Here is a tiny trained network, its code and every weight. The questions are about switching its units off for an input and a class, where a switched-off unit gives its printed mean instead of its output.

import numpy as np


def w(rows, s, z=0):
    codes = np.array(rows[::2]) - 128.0
    scale = np.full(codes.shape[1], s)
    scale[-1] = z or s
    return codes * scale


def norm(h):
    return h / np.sqrt((h * h).mean(-1, keepdims=True) + 1e-5)


def f(y):
    return y / 2 * (1 + np.tanh(0.7978845608 * (y + 0.044715 * y**3)))


def log_softmax(a):
    a = a - a.max(-1, keepdims=True)
    return a - np.log(np.exp(a).sum(-1, keepdims=True))


def net(x, mask):
    res = np.array(x, float).reshape(1, 6) / 4 @ E
    u = 0
    for l in range(4):
        y = f(norm(res) @ A[l][:, :-1].T + A[l][:, -1])
        res = res + np.where(mask[u : u + 4], y, B[l][:, -1]) @ B[l][:, :-1]
        u += 4
    return log_softmax(norm(res)[-1] @ U[:, :-1].T + U[:, -1])


A, B = {}, {}
E = w([
[154,161,133,106,113],'x0',
[130,86,88,23,94],'x1',
[94,140,155,75,169],'x2',
[123,188,230,119,238],'x3',
[250,166,104,75,26],'x4',
[143,171,96,53,91],'x5',
],0.0025)
A[0] = w([
[169,95,51,179,28,49],'L0N1',
[28,62,133,75,98,254],'L0N2',
[63,47,187,254,166,121],'L0N3',
[88,120,131,100,175,64],'L0N4',
],0.0051,0.0011)
B[0] = w([
[41,123,150,71,50,188],'L0N1',
[248,148,2,171,177,185],'L0N2',
[66,138,187,155,194,253],'L0N3',
[129,108,63,87,43,143],'L0N4',
],0.0053,0.0035)
A[1] = w([
[142,133,50,88,128,70],'L1N1',
[87,115,107,126,2,39],'L1N2',
[90,96,155,147,161,9],'L1N3',
[136,128,134,167,115,8],'L1N4',
],0.0055,0.0011)
B[1] = w([
[108,51,78,94,106,192],'L1N1',
[10,73,232,71,68,252],'L1N2',
[32,79,58,94,241,164],'L1N3',
[110,3,165,115,160,87],'L1N4',
],0.0043,0.0015)
A[2] = w([
[61,115,145,103,3,163],'L2N1',
[233,227,221,119,119,7],'L2N2',
[165,213,100,150,110,50],'L2N3',
[153,94,179,170,106,104],'L2N4',
],0.0051,0.0013)
B[2] = w([
[166,5,250,161,29,252],'L2N1',
[188,255,133,2,133,186],'L2N2',
[143,134,208,45,150,122],'L2N3',
[122,159,73,102,165,119],'L2N4',
],0.0051,0.0024)
A[3] = w([
[38,212,96,76,242,173],'L3N1',
[38,75,197,84,18,133],'L3N2',
[53,150,128,106,101,8],'L3N3',
[216,113,207,1,72,85],'L3N4',
],0.0032,0.0017)
B[3] = w([
[161,57,145,218,53,252],'L3N1',
[222,64,254,178,151,206],'L3N2',
[245,58,99,124,215,95],'L3N3',
[125,217,168,248,143,199],'L3N4',
],0.0045,0.0022)
U = w([
[67,122,140,219,222,225],'0',
[160,102,10,111,139,2],'1',
[138,59,213,144,42,163],'2',
[184,232,166,97,144,97],'3',
],0.011,0.0017)

Each question gives the input, the list of numbers given to net, and the class t.
The units are the neurons (one row each of A and B). Each row of codes is followed by its name. A weight is (code - 128) times the scale printed after its matrix; where a second scale follows, it is the last column's (A, B and U).
mask holds one flag per neuron, layer by layer. A switched-off neuron (its flag False) gives its mean, the last column of its row in B, instead of its output. The means were averaged over made-up inputs and are rounded, as every weight is.
A unit's drop is (log p(t) with every unit on - log p(t) with that unit switched off) / (log p(t) with every unit on - log p(t) with every unit switched off).
The circuit of an input: a set's keep is (log p(t) with only the set's units on - log p(t) with every unit switched off) / (log p(t) with every unit on - log p(t) with every unit switched off). Starting from the 12 units with the biggest drops (on a tie, the unit counted first), units are removed one at a time, each time the one whose removal leaves the highest keep (on an exact tie, the one counted first), for as long as the keep stays at least 0.8.
units of the circuit, in order: the units of the circuit, biggest drop first
unit that matters most: the unit with the biggest drop
top k neurons: the k neurons with the biggest drops, biggest first
k most important neurons of layer l: the k neurons of layer l with the biggest drops, biggest first
drop of u: that unit's drop, to one decimal
input [5,-3,-2,-2,0,-4], class 0: top 3 neurons => [L0N3; L0N4; L1N3]
input [0,3,-1,2,2,2], class 3: unit that matters most => L0N1
input [-4,2,8,0,7,-3], class 3: top 3 neurons => [L0N1; L0N4; L1N2]
input [-4,8,2,1,-8,2], class 1: units of the circuit, in order => [L0N2; L0N4]
input [-2,-6,2,2,1,3], class 3: top 3 neurons => [L2N2; L1N2; L0N3]
input [0,5,3,3,-8,4], class 1: top 2 neurons => [L0N2; L0N4]
input [4,0,-5,3,-3,4], class 3: top 2 neurons => [L0N3; L0N1]
input [4,4,5,4,-8,4], class 1: 2 most important neurons of layer 3 => [L3N4; L3N2]
input [1,7,8,-5,2,-3], class 1: top 2 neurons => [L0N2; L3N1]
input [6,7,3,-2,-3,4], class 1: drop of L0N2 => 1.6
input [-8,6,-5,-8,-8,0], class 1: drop of L0N2 => 2.0
input [-6,8,1,-3,-1,-5], class 1: drop of L0N3 => 0.0
